Small tables with named rows and columns. After each table, cells are looked up by row and column.

sepe =
         bazin  fidu  lilin
kalovuv     51   112    175
maz         74   111    207
fiderat    105    75    218
lun         39   174    143

fiderat, bazin => 105
maz, bazin => 74
kalovuv, lilin => 175
maz, fidu => 111
kalovuv, bazin => 51
lun, bazin => 39

selakuz:
	falipam	vazora	bupoko	furan	dut
pul	4176	7222	5287	2018	3687
les	5175	8512	8300	9932	2652
tuvabe	6420	9601	7225	4865	5584

falipam of tuvabe: 6420
furan of les: 9932
dut of les: 2652
vazora of pul: 7222
dut of pul: 3687
falipam of pul: 4176
dut of tuvabe: 5584
falipam of les: 5175
bupoko of les: 8300
furan of tuvabe: 4865
vazora of les: 8512
bupoko of pul: 5287
bupoko of tuvabe: 7225
vazora of tuvabe: 9601
Row with the largest vazora: tuvabe

pid =
         tagozu  foso  ler  bul  zisa  fis  ber  sibenuz  vav  vovi
duze         83    95   80   80    52   81  111      117   96    86
rur         106    32   60   50     8   57  157      162  140    94
vizol       156    40   70  188   172  205   21       61  118    87
zamideb      98   101   74  154   164  120   48       80   96    51
kiga        119    77   81  156   145  160   52       75  105    80

duze, ber => 111
rur, ber => 157
zamideb, tagozu => 98
vizol, tagozu => 156
zamideb, vav => 96
zamideb, foso => 101
duze, fis => 81
duze, vav => 96
duze, vovi => 86
zamideb, fis => 120
kiga, vav => 105
rur, zisa => 8
duze, ler => 80
duze, tagozu => 83
vizol, vav => 118
kiga, bul => 156
Row with the largest vav: rur

luk.tsv
	nusa	git
bifa	1204	-3045
suk	-5033	3679
dese	-6209	4838
tid	1733	-2963
nalo	6914	-8462
risal	6918	-8156

nusa of dese = -6209
nusa of risal = 6918
git of tid = -2963
git of suk = 3679
nusa of suk = -5033
nusa of tid = 1733
git of bifa = -3045
nusa of bifa = 1204
nusa of nalo = 6914
git of nalo = -8462
git of dese = 4838
git of risal = -8156

dated
|  | boz | ziseti | vuzu | gasoba |
|---|---|---|---|---|
| bug | 66.118 | 31.367 | -52.629 | -9.600 |
| dazin | 81.791 | 21.842 | 51.674 | -26.097 |
| tid | 53.352 | 23.430 | -14.800 | -2.749 |
| bet | 59.429 | 61.748 | -69.794 | -7.817 |

boz of tid is 53.352
ziseti of bet is 61.748
gasoba of dazin is -26.097
gasoba of tid is -2.749
vuzu of dazin is 51.674
vuzu of tid is -14.800
ziseti of dazin is 21.842
boz of dazin is 81.791
Row with the largest gasoba: tid

nif:
fields: lif, pef, tipala, ziv, rif
vede: [49.3, 49.5, 47.3, 46.3, 47.3]
num: [48.1, 48.6, 47.2, 47.6, 48.8]
kel: [85.6, 35.4, 19.3, 35.3, 51.3]
vut: [47.8, 49.2, 47.8, 47.3, 48.5]
kot: [72.1, 40.4, 32.8, 42.1, 50.0]
rutoni: [61.1, 43.0, 35.1, 45.7, 56.8]
ver: [33.9, 48.4, 56.5, 65.7, 47.9]
kodoke: [48.3, 48.9, 47.2, 47.2, 48.4]
dor: [66.8, 42.2, 36.7, 43.3, 49.2]
vela: [57.7, 45.4, 42.1, 51.9, 51.7]
godugut: [91.1, 35.2, 16.3, 33.7, 54.8]

lif of dor = 66.8
lif of vede = 49.3
rif of kel = 51.3
tipala of kot = 32.8
tipala of num = 47.2
rif of vede = 47.3
lif of kodoke = 48.3
lif of kel = 85.6
ziv of vede = 46.3
pef of ver = 48.4
ziv of vela = 51.9
pef of vela = 45.4
ziv of kodoke = 47.2
ziv of kel = 35.3
pef of rutoni = 43.0
ziv of dor = 43.3
pef of vede = 49.5
Row with the largest rif: rutoni

letegev:
	ras	vona	kimudu	tezefu	bib	bonizag	dovi	lisoz	liv	rula
bug	0.913	0.714	0.769	0.787	0.748	0.832	0.769	0.791	0.759	0.797
nedi	0.534	0.081	0.211	0.776	0.216	0.925	0.017	0.784	0.775	0.125
feb	0.734	0.857	0.813	0.782	0.822	0.796	0.832	0.793	0.752	0.768

What is the bonizag of bug in letegev? 0.832
What is the ras of nedi in letegev? 0.534
What is the bib of bug in letegev? 0.748
What is the liv of bug in letegev? 0.759
What is the bonizag of nedi in letegev? 0.925
What is the liv of feb in letegev? 0.752
What is the rula of feb in letegev? 0.768
What is the dovi of nedi in letegev? 0.017
What is the dovi of feb in letegev? 0.832
What is the dovi of bug in letegev? 0.769
What is the liv of nedi in letegev? 0.775
What is the ras of bug in letegev? 0.913
What is the tezefu of nedi in letegev? 0.776
What is the lisoz of nedi in letegev? 0.784
What is the vona of bug in letegev? 0.714
What is the rula of bug in letegev? 0.797

zof
|  | zuparib | zan | vokotu | lunulez | rut | tevukef | losup | tir | ragidak |
|---|---|---|---|---|---|---|---|---|---|
| liponok | 5.953 | 8.538 | 7.483 | 5.275 | 7.698 | 8.423 | 8.539 | 5.342 | 4.970 |
| damusa | 5.147 | 5.489 | 5.626 | 5.281 | 5.339 | 3.880 | 5.483 | 5.223 | 5.092 |
| gek | 4.981 | 4.687 | 4.980 | 5.273 | 4.878 | 2.170 | 4.857 | 5.172 | 5.457 |
| mibeleb | 4.914 | 3.201 | 3.701 | 5.258 | 3.790 | 4.859 | 3.280 | 5.273 | 6.005 |

liponok, vokotu => 7.483
damusa, ragidak => 5.092
damusa, zan => 5.489
gek, rut => 4.878
mibeleb, rut => 3.790
gek, losup => 4.857
mibeleb, tir => 5.273
damusa, tir => 5.223
liponok, ragidak => 4.970
gek, tevukef => 2.170
mibeleb, ragidak => 6.005
mibeleb, vokotu => 3.701
liponok, zan => 8.538
liponok, zuparib => 5.953
Which row has the largest vokotu? liponok

